Below are the code and all the weights of a small trained network. Each question names an input and a class and asks about switching units off, where a switched-off unit gives its printed mean instead of its output.

import numpy as np


def w(rows, s, z=0):
    codes = np.array(rows[::2]) - 128.0
    scale = np.full(codes.shape[1], s)
    scale[-1] = z or s
    return codes * scale


def norm(h):
    return h / np.sqrt((h * h).mean(-1, keepdims=True) + 1e-5)


def f(y):
    return np.maximum(y, 0)


def log_softmax(a):
    a = a - a.max(-1, keepdims=True)
    return a - np.log(np.exp(a).sum(-1, keepdims=True))


def net(x, mask):
    res = np.array(x, float).reshape(1, 3) / 4 @ E
    u = 0
    for l in range(3):
        y = f(norm(res) @ A[l][:, :-1].T + A[l][:, -1])
        res = res + np.where(mask[u : u + 11], y, B[l][:, -1]) @ B[l][:, :-1]
        u += 11
    return log_softmax(norm(res)[-1] @ U[:, :-1].T + U[:, -1])


A, B = {}, {}
E = w([
[118,22,184,192],'x0',
[105,189,159,233],'x1',
[73,97,4,177],'x2',
],0.0013)
A[0] = w([
[186,91,158,100,6],'L0N0',
[141,251,120,63,148],'L0N1',
[121,68,106,37,199],'L0N2',
[61,66,71,166,87],'L0N3',
[108,131,57,125,103],'L0N4',
[212,102,232,122,128],'L0N5',
[40,67,99,153,79],'L0N6',
[118,182,145,133,36],'L0N7',
[121,167,32,129,123],'L0N8',
[110,189,213,62,164],'L0N9',
[148,154,41,139,116],'L0N10',
],0.0033,0.002)
B[0] = w([
[20,53,78,139,142],'L0N0',
[193,62,72,215,244],'L0N1',
[151,106,127,3,254],'L0N2',
[232,169,112,138,205],'L0N3',
[147,155,168,65,184],'L0N4',
[22,148,131,108,238],'L0N5',
[246,163,128,125,186],'L0N6',
[68,138,74,236,139],'L0N7',
[45,184,227,19,215],'L0N8',
[183,45,20,221,234],'L0N9',
[99,156,224,56,195],'L0N10',
],0.0023,0.002)
A[1] = w([
[171,144,102,197,91],'L1N0',
[175,106,41,95,152],'L1N1',
[225,27,38,84,29],'L1N2',
[156,41,62,124,26],'L1N3',
[2,221,122,169,55],'L1N4',
[158,110,176,138,86],'L1N5',
[104,143,149,230,171],'L1N6',
[71,219,141,128,4],'L1N7',
[168,150,131,168,28],'L1N8',
[116,48,177,18,75],'L1N9',
[234,195,98,194,94],'L1N10',
],0.0035,0.0018)
B[1] = w([
[108,79,92,120,192],'L1N0',
[118,124,208,132,238],'L1N1',
[179,175,200,158,246],'L1N2',
[185,196,140,130,173],'L1N3',
[252,80,190,116,187],'L1N4',
[149,174,113,133,148],'L1N5',
[72,162,140,72,250],'L1N6',
[230,89,143,150,153],'L1N7',
[112,117,110,136,145],'L1N8',
[91,124,33,214,253],'L1N9',
[98,62,73,166,224],'L1N10',
],0.004,0.0021)
A[2] = w([
[61,147,90,36,90],'L2N0',
[79,4,37,165,70],'L2N1',
[214,174,137,107,97],'L2N2',
[168,166,154,143,39],'L2N3',
[71,167,77,63,11],'L2N4',
[127,136,159,228,255],'L2N5',
[98,160,52,201,13],'L2N6',
[153,83,151,146,228],'L2N7',
[46,149,181,52,109],'L2N8',
[207,185,136,125,92],'L2N9',
[139,213,139,155,159],'L2N10',
],0.0034,0.00075)
B[2] = w([
[49,182,242,136,176],'L2N0',
[77,234,2,186,250],'L2N1',
[139,58,142,184,209],'L2N2',
[140,106,114,101,161],'L2N3',
[92,145,193,149,164],'L2N4',
[129,147,107,69,247],'L2N5',
[90,127,77,127,179],'L2N6',
[124,116,99,103,207],'L2N7',
[107,191,194,30,176],'L2N8',
[143,53,144,169,199],'L2N9',
[138,99,98,113,160],'L2N10',
],0.0039,0.0023)
U = w([
[232,44,159,152,181],'0',
[65,162,10,171,176],'1',
[52,181,237,50,10],'2',
],0.011,0.0011)

Each question gives the input, the list of numbers given to net, and the class t.
The units are the neurons (one row each of A and B). Each row of codes is followed by its name. A weight is (code - 128) times the scale printed after its matrix; where a second scale follows, it is the last column's (A, B and U).
mask holds one flag per neuron, layer by layer. A switched-off neuron (its flag False) gives its mean, the last column of its row in B, instead of its output. The means were averaged over made-up inputs and are rounded, as every weight is.
A unit's drop is (log p(t) with every unit on - log p(t) with that unit switched off) / (log p(t) with every unit on - log p(t) with every unit switched off).
The circuit of an input: a set's keep is (log p(t) with only the set's units on - log p(t) with every unit switched off) / (log p(t) with every unit on - log p(t) with every unit switched off). Starting from the 12 units with the biggest drops (on a tie, the unit counted first), units are removed one at a time, each time the one whose removal leaves the highest keep (on an exact tie, the one counted first), for as long as the keep stays at least 0.8.
circuit, biggest first: the units of the circuit, biggest drop first
top k neurons: the k neurons with the biggest drops, biggest first
k most important neurons of layer l: the k neurons of layer l with the biggest drops, biggest first
drop of u: that unit's drop, to one decimal
input [6,-4,-1], class 1: circuit, biggest first -> L1N9
input [2,-5,-6], class 1: circuit, biggest first -> L1N9; L0N5
input [7,1,-3], class 2: top 2 neurons -> L0N2; L1N10
input [-5,-8,0], class 0: 2 most important neurons of layer 1 -> L1N6; L1N2
input [0,-1,4], class 2: 4 most important neurons of layer 0 -> L0N8; L0N9; L0N1; L0N10
input [1,-2,5], class 0: top 2 neurons -> L0N3; L0N6
input [-6,0,-1], class 0: top 2 neurons -> L0N1; L1N2
input [0,3,-8], class 1: top 2 neurons -> L0N9; L0N8
input [2,-3,-8], class 1: top 2 neurons -> L1N9; L0N5
input [6,7,0], class 2: 2 most important neurons of layer 0 -> L0N9; L0N1
input [5,1,-2], class 2: top 2 neurons -> L0N2; L1N10
input [-3,-2,1], class 2: top 2 neurons -> L0N8; L1N10
input [4,2,0], class 2: 2 most important neurons of layer 1 -> L1N6; L1N9
input [-2,-1,-7], class 0: circuit, biggest first -> L0N9
input [7,-8,0], class 1: top 3 neurons -> L1N9; L0N1; L0N9
input [-1,-8,-5], class 0: drop of L1N2 -> 2.6
input [-5,2,-8], class 1: drop of L1N10 -> 0.1
input [1,0,1], class 0: drop of L1N9 -> 0.5
